Below is a small trained network, with its code and all its weights. Each question gives an input and a class and asks what happens when units are switched off, that is, made to give their printed mean instead of their output.

import numpy as np


def w(rows, s, z=0):
    codes = np.array(rows[::2]) - 128.0
    scale = np.full(codes.shape[1], s)
    scale[-1] = z or s
    return codes * scale


def f(y):
    return y / 2 * (1 + np.tanh(0.7978845608 * (y + 0.044715 * y**3)))


def log_softmax(a):
    a = a - a.max(-1, keepdims=True)
    return a - np.log(np.exp(a).sum(-1, keepdims=True))


def net(x, mask):
    res = np.array(x, float).reshape(1, 5) / 4 @ E
    y = f(res @ A[0][:, :-1].T + A[0][:, -1])
    res = res + np.where(mask, y, B[0][:, -1]) @ B[0][:, :-1]
    return log_softmax(res[-1] @ U[:, :-1].T + U[:, -1])


A, B = {}, {}
E = w([
[118,117,138,102,59,131,51,28,115],'x0',
[100,116,117,254,90,155,60,187,79],'x1',
[24,161,111,51,181,140,80,166,52],'x2',
[156,112,126,172,252,143,80,58,130],'x3',
[195,178,109,137,118,146,188,93,3],'x4',
],0.0054)
A[0] = w([
[154,121,116,42,153,123,177,95,157,126],'N1',
[118,125,125,93,28,129,32,10,100,38],'N2',
[88,115,117,122,127,125,91,152,229,88],'N3',
[121,117,112,193,105,134,95,158,103,69],'N4',
[198,123,128,208,74,135,172,112,197,89],'N5',
[186,123,118,149,102,129,172,82,192,91],'N6',
[176,121,143,191,91,124,146,121,173,75],'N7',
[123,131,128,109,69,115,139,151,123,54],'N8',
[165,138,116,118,127,134,155,118,73,64],'N9',
[151,134,125,179,224,119,89,73,127,93],'N10',
[90,152,124,92,154,138,102,148,96,68],'N11',
[92,97,130,115,134,134,94,157,212,77],'N12',
[114,135,125,98,41,125,153,167,119,82],'N13',
[85,134,118,89,151,132,104,146,87,76],'N14',
[122,131,121,117,119,119,120,132,114,27],'N15',
[113,116,125,195,107,136,91,163,103,128],'N16',
[61,130,122,86,168,122,116,155,73,85],'N17',
[172,116,137,176,111,117,154,109,167,59],'N18',
[145,140,128,143,183,127,180,205,128,72],'N19',
[114,120,128,207,110,129,93,167,95,78],'N20',
[152,144,129,126,124,135,164,116,49,79],'N21',
[104,145,122,213,102,126,81,158,107,67],'N22',
[154,144,130,140,121,126,172,100,44,85],'N23',
[169,129,119,128,124,123,170,109,43,107],'N24',
[127,134,116,151,174,110,187,188,129,84],'N25',
[117,128,138,197,107,142,82,165,98,79],'N26',
[79,124,126,82,159,140,108,153,79,79],'N27',
[122,142,123,99,55,136,146,166,136,66],'N28',
[102,127,136,103,58,119,155,168,132,68],'N29',
[115,136,138,99,52,122,157,172,117,105],'N30',
[121,135,124,113,65,128,157,147,134,73],'N31',
[76,138,127,130,135,115,89,154,243,81],'N32',
[144,122,123,145,186,133,195,213,131,56],'N33',
[121,137,120,100,61,115,160,162,116,97],'N34',
[127,144,123,140,128,112,135,122,124,2],'N35',
[75,124,143,79,159,119,95,166,67,125],'N36',
[156,140,118,126,122,137,165,110,57,66],'N37',
[151,139,131,28,163,131,182,91,155,67],'N38',
[166,116,127,151,117,124,145,124,155,46],'N39',
[150,134,136,24,153,122,176,91,179,46],'N40',
[148,128,127,174,243,132,86,66,125,82],'N41',
[140,134,128,141,178,137,183,213,143,62],'N42',
[170,141,121,130,122,127,162,107,50,99],'N43',
[81,152,116,99,150,144,116,141,109,109],'N44',
],0.011,0.0057)
B[0] = w([
[88,151,109,148,130,108,165,151,83,251],'N1',
[96,137,174,126,130,102,168,47,252,237],'N2',
[108,112,178,127,135,138,74,167,131,214],'N3',
[91,125,146,120,123,108,160,117,80,160],'N4',
[183,166,93,125,131,107,71,98,106,253],'N5',
[151,159,100,125,125,102,102,102,105,221],'N6',
[150,142,116,122,121,109,93,83,95,191],'N7',
[139,80,144,123,116,142,143,104,116,131],'N8',
[113,111,172,133,129,129,95,124,119,143],'N9',
[162,60,113,122,121,172,162,136,125,223],'N10',
[153,118,130,117,117,104,102,82,103,162],'N11',
[114,109,187,134,137,140,84,149,123,199],'N12',
[155,86,115,132,127,166,158,125,123,176],'N13',
[153,125,126,125,115,106,99,84,108,169],'N14',
[126,90,156,115,114,123,122,82,110,98],'N15',
[94,156,107,123,138,110,161,155,99,192],'N16',
[165,146,99,127,120,111,89,92,108,204],'N17',
[151,116,127,120,117,103,97,88,107,168],'N18',
[108,134,147,124,127,124,147,89,186,175],'N19',
[87,128,134,124,130,104,167,127,76,179],'N20',
[109,109,171,133,128,130,82,141,117,164],'N21',
[82,132,134,127,128,106,164,119,72,179],'N22',
[112,115,170,120,135,140,83,162,129,178],'N23',
[109,125,152,130,138,135,82,180,142,190],'N24',
[117,139,137,129,128,124,146,103,182,169],'N25',
[87,130,130,129,133,105,164,123,80,175],'N26',
[166,136,124,125,117,106,99,88,104,184],'N27',
[147,88,130,124,127,164,149,111,114,155],'N28',
[149,87,121,129,132,162,145,127,125,160],'N29',
[156,99,98,133,136,161,152,141,127,182],'N30',
[147,87,120,122,128,142,139,111,118,145],'N31',
[106,109,192,128,126,144,70,171,129,226],'N32',
[111,122,163,122,114,115,151,71,193,182],'N33',
[147,90,114,119,124,151,142,139,117,167],'N34',
[118,81,179,113,115,120,119,71,105,94],'N35',
[178,165,96,137,129,114,93,110,118,223],'N36',
[111,108,182,130,126,134,88,132,115,157],'N37',
[80,135,128,129,123,100,169,126,65,238],'N38',
[134,112,144,116,110,113,107,77,107,130],'N39',
[77,120,136,124,131,106,174,114,56,236],'N40',
[166,53,113,121,111,191,172,125,116,241],'N41',
[114,119,146,124,122,119,146,79,190,176],'N42',
[113,120,159,129,134,136,85,172,138,182],'N43',
[154,139,114,128,120,110,109,117,117,170],'N44',
],0.04,0.0049)
U = w([
[47,158,117,129,131,84,176,139,50,119],'0',
[184,170,92,114,100,89,55,84,98,174],'1',
[90,116,195,131,143,150,44,185,127,130],'2',
[162,55,96,114,109,210,169,128,117,87],'3',
[86,152,157,115,113,101,161,59,226,62],'4',
[130,254,28,169,174,151,142,249,170,253],'5',
],0.008,0.0021)

Each question gives the input, the list of numbers given to net, and the class t.
The units are the neurons (one row each of A and B). Each row of codes is followed by its name. A weight is (code - 128) times the scale printed after its matrix; where a second scale follows, it is the last column's (A, B and U).
mask holds one flag per neuron, in row order. A switched-off neuron (its flag False) gives its mean, the last column of its row in B, instead of its output. The means were averaged over made-up inputs and are rounded, as every weight is.
A unit's drop is (log p(t) with every unit on - log p(t) with that unit switched off) / (log p(t) with every unit on - log p(t) with every unit switched off).
The circuit of an input: a set's keep is (log p(t) with only the set's units on - log p(t) with every unit switched off) / (log p(t) with every unit on - log p(t) with every unit switched off). Starting from the 12 units with the biggest drops (on a tie, the unit counted first), units are removed one at a time, each time the one whose removal leaves the highest keep (on an exact tie, the one counted first), for as long as the keep stays at least 0.8.
circuit, biggest first: the units of the circuit, biggest drop first
most important unit: the unit with the biggest drop
k most important neurons: the k neurons with the biggest drops, biggest first
drop when u is switched off: that unit's drop, to one decimal
input [5,8,-5,2,-8], class 0: most important unit : N22
input [5,4,-3,-2,-1], class 4: 2 most important neurons : (N2 N1)
input [3,-6,7,2,-7], class 1: 2 most important neurons : (N36 N17)
input [-1,7,7,-8,0], class 3: 3 most important neurons : (N13 N30 N29)
input [-8,4,-6,-8,-8], class 2: 3 most important neurons : (N32 N3 N12)
input [8,2,8,-4,5], class 1: 3 most important neurons : (N36 N17 N27)
input [0,3,7,8,-1], class 3: 3 most important neurons : (N41 N10 N5)
input [-3,1,6,7,3], class 3: 3 most important neurons : (N41 N10 N5)
input [5,8,-2,8,7], class 0: 4 most important neurons : (N22 N20 N26 N16)
input [-2,-2,-7,-8,-1], class 3: 4 most important neurons : (N13 N30 N29 N28)
input [8,-7,5,-8,5], class 3: 2 most important neurons : (N13 N30)
input [1,2,-1,7,-8], class 2: 2 most important neurons : (N32 N3)
input [-1,7,8,-1,5], class 1: 4 most important neurons : (N36 N17 N27 N14)
input [-8,0,6,5,-2], class 4: circuit, biggest first : (N33)
input [6,8,-2,8,-5], class 0: 4 most important neurons : (N22 N16 N26 N20)
input [0,1,-7,-8,5], class 3: 4 most important neurons : (N13 N30 N34 N28)
input [-1,-1,-7,-8,1], class 3: drop when N6 is switched off : -0.1
input [-1,5,7,0,8], class 2: drop when N43 is switched off : 0.5
input [7,-3,-4,-3,6], class 4: drop when N2 is switched off : 3.6
input [3,4,2,-5,8], class 2: drop when N19 is switched off : 0.0
input [-5,0,3,-5,-6], class 2: circuit, biggest first : (N32)
